Below is a small trained network, with its code and all its weights. Each question gives an input and a class and asks what happens when units are switched off, that is, made to give their printed mean instead of their output.

import numpy as np


def w(rows, s, z=0):
    codes = np.array(rows[::2]) - 128.0
    scale = np.full(codes.shape[1], s)
    scale[-1] = z or s
    return codes * scale


def norm(h):
    return h / np.sqrt((h * h).mean(-1, keepdims=True) + 1e-5)


def f(y):
    return np.maximum(y, 0)


def log_softmax(a):
    a = a - a.max(-1, keepdims=True)
    return a - np.log(np.exp(a).sum(-1, keepdims=True))


def net(x, mask):
    res = np.array(x, float).reshape(1, 2) / 4 @ E
    u = 0
    for l in range(2):
        y = f(norm(res) @ A[l][:, :-1].T + A[l][:, -1])
        res = res + np.where(mask[u : u + 13], y, B[l][:, -1]) @ B[l][:, :-1]
        u += 13
    return log_softmax(norm(res)[-1] @ U[:, :-1].T + U[:, -1])


A, B = {}, {}
E = w([
[169,149,103,206,3],'x0',
[181,19,190,63,42],'x1',
],0.0074)
A[0] = w([
[162,113,99,127,194,90],'L0N0',
[157,4,56,154,107,125],'L0N1',
[51,195,161,41,111,5],'L0N2',
[112,152,161,89,130,130],'L0N3',
[93,183,2,168,172,174],'L0N4',
[155,157,116,116,92,70],'L0N5',
[126,103,113,64,27,115],'L0N6',
[188,222,104,185,139,134],'L0N7',
[42,73,218,78,177,86],'L0N8',
[177,160,54,88,168,67],'L0N9',
[144,150,147,176,130,133],'L0N10',
[189,142,115,157,18,122],'L0N11',
[123,237,87,138,70,141],'L0N12',
],0.0076,0.0035)
B[0] = w([
[164,186,41,81,127,153],'L0N0',
[168,228,155,139,220,183],'L0N1',
[137,122,158,97,140,138],'L0N2',
[173,176,93,102,107,148],'L0N3',
[214,167,185,74,113,253],'L0N4',
[122,10,121,162,162,144],'L0N5',
[190,155,167,141,169,201],'L0N6',
[247,72,192,186,142,213],'L0N7',
[123,170,65,117,72,199],'L0N8',
[91,110,105,154,60,147],'L0N9',
[1,105,52,136,194,159],'L0N10',
[145,122,45,76,139,234],'L0N11',
[15,142,87,51,141,214],'L0N12',
],0.0049,0.0068)
A[1] = w([
[60,123,52,118,134,93],'L1N0',
[120,35,201,101,113,106],'L1N1',
[87,173,143,237,161,178],'L1N2',
[10,103,160,83,188,54],'L1N3',
[174,159,131,209,79,250],'L1N4',
[32,163,152,101,218,89],'L1N5',
[93,94,49,235,35,126],'L1N6',
[179,155,210,75,140,194],'L1N7',
[170,24,134,122,76,181],'L1N8',
[79,162,130,122,161,35],'L1N9',
[111,196,110,91,132,44],'L1N10',
[149,69,254,143,103,109],'L1N11',
[74,172,115,186,187,184],'L1N12',
],0.0094,0.0021)
B[1] = w([
[120,153,152,154,174,161],'L1N0',
[170,146,179,234,87,171],'L1N1',
[212,162,198,150,167,185],'L1N2',
[47,71,66,115,2,163],'L1N3',
[62,66,143,93,145,228],'L1N4',
[117,68,125,137,70,207],'L1N5',
[39,60,97,33,100,188],'L1N6',
[101,118,82,130,144,254],'L1N7',
[78,189,160,177,153,210],'L1N8',
[129,96,159,117,102,161],'L1N9',
[144,109,116,168,162,207],'L1N10',
[193,167,164,120,160,176],'L1N11',
[174,127,210,139,46,203],'L1N12',
],0.0086,0.0062)
U = w([
[234,165,251,163,111,170],'0',
[17,39,93,34,47,164],'1',
[166,161,21,92,249,145],'2',
[71,156,97,204,128,6],'3',
[116,156,86,175,111,34],'4',
],0.018,0.014)

Each question gives the input, the list of numbers given to net, and the class t.
The units are the neurons (one row each of A and B). Each row of codes is followed by its name. A weight is (code - 128) times the scale printed after its matrix; where a second scale follows, it is the last column's (A, B and U).
mask holds one flag per neuron, layer by layer. A switched-off neuron (its flag False) gives its mean, the last column of its row in B, instead of its output. The means were averaged over made-up inputs and are rounded, as every weight is.
A unit's drop is (log p(t) with every unit on - log p(t) with that unit switched off) / (log p(t) with every unit on - log p(t) with every unit switched off).
k most important neurons: the k neurons with the biggest drops, biggest first
k most important neurons of layer l: the k neurons of layer l with the biggest drops, biggest first
drop when u is switched off: that unit's drop, to one decimal
input [-6,-6], class 0: 4 most important neurons of layer 1	L1N12; L1N6; L1N4; L1N2
input [4,0], class 1: 2 most important neurons	L1N6; L0N4
input [-3,4], class 0: 2 most important neurons	L0N12; L0N11
input [2,-2], class 2: most important neuron	L0N4
input [5,-4], class 1: 4 most important neurons	L0N1; L1N6; L0N6; L1N4
input [0,3], class 2: 4 most important neurons	L0N1; L0N7; L1N7; L1N12
input [6,5], class 1: 3 most important neurons	L0N4; L0N7; L0N11
input [3,1], class 2: 2 most important neurons	L0N11; L0N1
input [1,3], class 2: 3 most important neurons of layer 0	L0N1; L0N7; L0N11
input [8,-7], class 1: 2 most important neurons	L1N6; L0N1
input [3,-3], class 2: 3 most important neurons	L0N4; L0N7; L0N1
input [1,-1], class 2: 2 most important neurons of layer 0	L0N4; L0N7
input [-1,-5], class 0: drop when L1N11 is switched off	0.0
input [0,0], class 2: drop when L0N5 is switched off	0.7
input [6,-7], class 0: most important neuron	L1N2
